Each row has a name. Each piece below is followed by the name of the row it came from, unless a question asks for something else. Each question is about the rows just above it.

W: [ 41  41  41  39 -36 -42  41  41  41 -33  44  11]
S: [-48 -50  51 -52  48  50 -53 -48 -51  48 -51  16]
L: [-46 -48  51 -48  48  48  48 -46 -52  47  48  50]
Q: [-51 -48  49 -47  48  47 -45 -49 -48  48 -40  26]
N: [ 51  50 -48  53 -49  50  51  50  49 -52 -51 -50]
Z: [-48 -50  48 -49  51  49 -49 -50 -47  49  52  49]
B: [-37 -50  51 -53  47  49 -49 -50 -47  48 -19  48]
H: [-47 -51  51 -53  50  49 -49 -50 -47 -48 -50 -49]
q: [-48 -50  51 -52  48  50 -53 -48 -51  48 -51  16] => S
q: [-47 -51  51 -53  50  49 -49 -50 -47 -48 -50 -49] => H
Count of [49] in L: => 0
Count of [-36] in W: => 1
Which row holds this, read backwards? [-49  53 -48  50  51] => N

zalu: [-12  33  28  50   2 -28   7  15 -29]
mafa: [-13  27 -10  22  16  -1  -1  23  -1]
Kevep: [ -7 -26  53 -18 -27  41  42 -20  42]
Rik: [-15  34  26  49   3 -27 -27  49 -28]
dovit: [-12  18   6   6   8   5   5  17   5]
tup: [-14  38 -12  37  20 -17 -17  39 -18]
Bolaz: [ 15  -3  42   8 -15  15   7   7  15]
gok: [-14  24 -27   7  23  13  13   9  13]
Zot: [-10   0 -11 -18   9  39  39 -17  39]
[7 7] is which row, read backwards? => Bolaz
How many times does Bolaz hold [8]? => 1

U: [18  6  6 18  6  5 30  5  6 18  6 19 18 -2 18  6 46]
P: [  5 -11  23   2  -1   6   2 -11  -6   3  -7  21  23  -6   2   7 -11]
M: [ 0  0 10  1 -8  9 30 -6 -5 -4 -2 19  0 12 15  6 30]
How many times does P hold [-6]? => 2
Times [6] occurs in U: => 6
How many times does U hold [19]? => 1
Count of [24] in P: => 0

kedul: [-11 -14  29  -2 -22]
lugat: [-15 -15  40  -7 -36]
Pilek: [-12 -14  31  -2 -26]
pomig: [-14 -15  33  -3 -30]
kav: [-16 -14  44 -11 -37]
nukel: [-16 -13  48 -13 -37]
Which row holds this, read backwards? [-37 -13  48 -13] => nukel
[-22  -2] is which row, read backwards? => kedul
How many times does lugat hold [-16]? => 0
[-15 -15] is which row, read backwards? => lugat

fil: [ -1 -48  39  -9 -21]
zogeb: [-2 -2 -2  1  1]
Pab: [ 21  39 -48  -9 -17]
tibad: [ 33  -9 -17 -15  -1]
Which row holds [-17  -9  33] read backwards? => tibad
Which row holds this, read backwards? [-17  -9 -48] => Pab
Which row holds this, read backwards? [1 1] => zogeb
How many times does zogeb hold [-2]? => 3
Which row holds [ 39 -48  -1] read backwards? => fil

mulep: [-25 -28 -53 -27]
ronu: [  6 -28   5 -12]
fosi: [-25  24  -3 -24]
dela: [-25 -24 -19   4]
sarim: [-25  23   2 -27]
fepa: [-25  22   5 -28]
vizuf: [-20 -26   7   4]
Kanu: [-26 -20   7  57]
Times [23] occurs in sarim: => 1
Which row holds this, read backwards? [  7 -20 -26] => Kanu
q: [-25  22   5 -28] => fepa
Which row holds [-20 -26   7   4]? => vizuf

porap: [  2 -40 -36  44  30 -17 -17 -26   2 -26  41 -35 -44  14   2   2  26  33
  -3 -36  13   1 -31   7  36 -19   4  48   1  37  11 -39  -2  48 -14 -26
  23  37 -38  36 -24 -48  21 -32  42  26  45  39  39  25  -2  39 -32 -42
  -7  25  24]
tove: [ 39 -14  19 -29  19  50  51 -42  48 -29 -17 -12  47  -8   4  -6  46 -18
  20  40  25  20  51 -47 -45 -34 -25   4  12 -27 -36 -39 -11  38  16 -10
   4  -6 -31 -48  -5 -22  -4 -21  32  -4 -11  17  25  47 -45 -45  48  -9
 -29  46  20]
Gede: [ 44  29  37  15  -2 -46  25  40 -11  50 -50  18 -30  16  16 -25  29  12
 -13 -39 -10  48  26 -45 -10  26 -19 -17  39 -13  -2  32  47 -42   4  33
  32 -16 -47 -30  39 -30 -38  18 -47  12  42  25 -46  -4   3 -14 -12  17
 -33   7 -15]
Nak: [ 29 -31 -38  17 -45  48  -8 -31 -22  29  10  -9 -46  -6  16  31  17  17
  29  17  18   4  -6 -21 -18  37 -42  -1 -33 -26 -29  32 -38  18  34 -10
  26   0  39  16 -27  18  45 -42   3  38 -37  36 -31  -4 -40  23 -45  44
   6  12  -8]
[ 12 -47] is which row, read backwards? => Gede
Count of [-50] in Gede: => 1
How many times does Gede hold [26]? => 2
[ 4 -8] is which row, read backwards? => tove
Which row holds [-29  48] read backwards? => tove
Times [-31] occurs in Nak: => 3

batid: [-42 -23  41 -42 -41  43]
Tuno: [-14  -7 -41  -7  -7 -14]
lut: [ -6 -42  44  42 -43  43]
kiz: [ -6 -20 -20 -42  43  43]
govek: [ -7 -42  41 -42  -6 -42]
diman: [  1  41 -41   7  43 -43]
merob: [-15 -43  43 -20 -42  42]
[-42 -20  43 -43] is which row, read backwards? => merob
Times [42] occurs in kiz: => 0
Times [-42] occurs in govek: => 3
Which row holds this, read backwards? [ 42  44 -42] => lut
Times [-6] occurs in Tuno: => 0

kireb: [ -4  -7   4   1   5 -10  -5  32  -8  -7  10]
nenop: [-34  -7   4 -57 -19   2  -6  22  26  -7  -6]
Viz: [ -3  31  -1  38   5  -6 -21  12   0  -9   8]
labef: [-10  -5  29  21   5   2  -5   6  -6  16   8]
miba: [ -4 -17   3  -3  13 -54 -43  38  -9  -7  23]
dib: [ -3   2  15  -3   8   3   8   2   0 -31   8]
gemen: [ 12  -3  38  -9   3   5   0 -21  -6  -1 -15]
lari: [ 12  -3  38  -9  31   5   0 -21  -6  -1 -15]
Times [-15] occurs in gemen: => 1
Count of [2] in dib: => 2
[ 12  -3  38  -9   3   5   0 -21  -6  -1 -15] is in which row? => gemen
[ 12 -21  -6] is which row, read backwards? => Viz
[ -1  -6 -21   0   5   3  -9  38  -3  12] is which row, read backwards? => gemen
Which row holds [-31   0   2   8   3   8  -3  15] read backwards? => dib
[5 3] is which row, read backwards? => gemen

